Below are the code and all the weights of a small trained network. Each question names an input and a class and asks about switching units off, where a switched-off unit gives its printed mean instead of its output.

import numpy as np


def w(rows, s, z=0):
    codes = np.array(rows[::2]) - 128.0
    scale = np.full(codes.shape[1], s)
    scale[-1] = z or s
    return codes * scale


def f(y):
    return np.maximum(y, 0)


def log_softmax(a):
    a = a - a.max(-1, keepdims=True)
    return a - np.log(np.exp(a).sum(-1, keepdims=True))


def net(x, mask):
    res = np.array(x, float).reshape(1, 4) / 4 @ E
    y = f(res @ A[0][:, :-1].T + A[0][:, -1])
    res = res + np.where(mask, y, B[0][:, -1]) @ B[0][:, :-1]
    return log_softmax(res[-1] @ U[:, :-1].T + U[:, -1])


A, B = {}, {}
E = w([
[86,107,161,217,60,75,56,74,110],'x0',
[172,231,189,108,88,98,96,176,219],'x1',
[212,158,220,89,143,123,113,70,51],'x2',
[217,103,78,161,79,10,244,136,169],'x3',
],0.011)
A[0] = w([
[97,91,179,76,159,149,56,133,153,8],'n0',
[189,86,104,164,34,108,165,146,114,138],'n1',
[62,100,175,112,94,149,69,98,112,74],'n2',
[27,107,85,181,148,119,170,208,211,134],'n3',
[89,188,145,63,188,202,70,115,61,136],'n4',
[161,115,128,6,255,182,202,194,172,75],'n5',
[184,114,97,95,99,95,180,139,95,46],'n6',
[183,177,206,98,187,82,148,76,22,127],'n7',
[102,134,158,242,81,65,34,18,166,176],'n8',
[94,40,68,135,204,128,153,173,61,206],'n9',
[141,40,102,80,147,134,160,60,23,60],'n10',
[171,157,160,113,126,35,206,84,72,62],'n11',
[177,228,118,52,118,116,90,205,201,254],'n12',
],0.0091,0.0019)
B[0] = w([
[93,196,103,95,97,94,166,191,89,187],'n0',
[123,179,72,172,72,95,162,143,58,201],'n1',
[161,94,69,179,69,75,119,125,65,199],'n2',
[91,121,222,205,45,191,6,43,208,218],'n3',
[110,155,114,147,39,45,94,135,85,248],'n4',
[96,50,166,181,117,122,238,109,43,253],'n5',
[108,166,133,192,64,61,133,103,141,188],'n6',
[107,112,254,114,146,165,104,18,199,232],'n7',
[137,43,202,187,154,175,193,239,134,241],'n8',
[164,181,185,182,202,55,75,191,154,223],'n9',
[186,147,112,135,182,94,84,167,152,226],'n10',
[113,176,156,119,47,69,116,99,108,210],'n11',
[154,150,172,126,200,112,105,199,124,230],'n12',
],0.0087,0.014)
U = w([
[96,178,101,128,18,68,133,139,62,71],'0',
[108,12,174,153,148,136,229,154,65,85],'1',
[94,135,192,129,109,135,82,43,140,175],'2',
[190,181,155,127,211,78,97,216,146,114],'3',
[147,137,140,124,106,112,131,137,100,254],'4',
[121,156,95,45,139,122,105,83,162,76],'5',
[133,139,89,2,177,131,91,85,173,72],'6',
],0.012,0.0082)

Each question gives the input, the list of numbers given to net, and the class t.
The units are the neurons (one row each of A and B). Each row of codes is followed by its name. A weight is (code - 128) times the scale printed after its matrix; where a second scale follows, it is the last column's (A, B and U).
mask holds one flag per neuron, in row order. A switched-off neuron (its flag False) gives its mean, the last column of its row in B, instead of its output. The means were averaged over made-up inputs and are rounded, as every weight is.
A unit's drop is (log p(t) with every unit on - log p(t) with that unit switched off) / (log p(t) with every unit on - log p(t) with every unit switched off).
The circuit of an input: a set's keep is (log p(t) with only the set's units on - log p(t) with every unit switched off) / (log p(t) with every unit on - log p(t) with every unit switched off). Starting from the 12 units with the biggest drops (on a tie, the unit counted first), units are removed one at a time, each time the one whose removal leaves the highest keep (on an exact tie, the one counted first), for as long as the keep stays at least 0.8.
units of the circuit, in order: the units of the circuit, biggest drop first
most important unit: the unit with the biggest drop
k most important neurons: the k neurons with the biggest drops, biggest first
drop of u: that unit's drop, to one decimal
input [-5,1,4,7], class 0: 3 most important neurons => [n11, n8, n6]
input [-1,-6,0,-4], class 3: most important unit => n9
input [5,6,0,3], class 3: 2 most important neurons => [n5, n12]
input [5,-3,8,6], class 2: 2 most important neurons => [n7, n4]
input [-1,-5,4,5], class 0: 3 most important neurons => [n11, n12, n1]
input [6,-4,-8,7], class 2: 3 most important neurons => [n3, n4, n5]
input [-4,-5,-5,-6], class 0: 3 most important neurons => [n4, n7, n8]
input [-7,-1,-3,-6], class 1: 3 most important neurons => [n5, n11, n1]
input [4,7,0,4], class 3: 2 most important neurons => [n5, n12]
input [2,7,2,-7], class 0: 2 most important neurons => [n4, n9]
input [-8,8,-8,8], class 0: 4 most important neurons => [n8, n3, n5, n1]
input [7,-8,0,5], class 3: units of the circuit, in order => [n10, n9]
input [3,-8,7,-4], class 3: 3 most important neurons => [n10, n3, n9]
input [-4,-3,-5,3], class 2: 2 most important neurons => [n3, n8]
input [6,7,6,-1], class 3: 3 most important neurons => [n5, n8, n3]
input [4,6,8,3], class 2: most important neuron => [n7]
input [-3,-4,4,2], class 2: units of the circuit, in order => [n8, n7]
input [-4,1,-2,-3], class 1: 2 most important neurons => [n5, n11]
input [5,-6,-4,3], class 3: units of the circuit, in order => [n5, n9]
input [-4,-7,-3,0], class 3: units of the circuit, in order => [n9]
input [0,2,7,3], class 2: drop of n7 => 0.7
input [7,-8,-7,-5], class 3: drop of n7 => 0.2
input [-3,7,-3,-8], class 0: drop of n9 => 0.1
input [-4,-6,-4,8], class 0: drop of n0 => 0.0
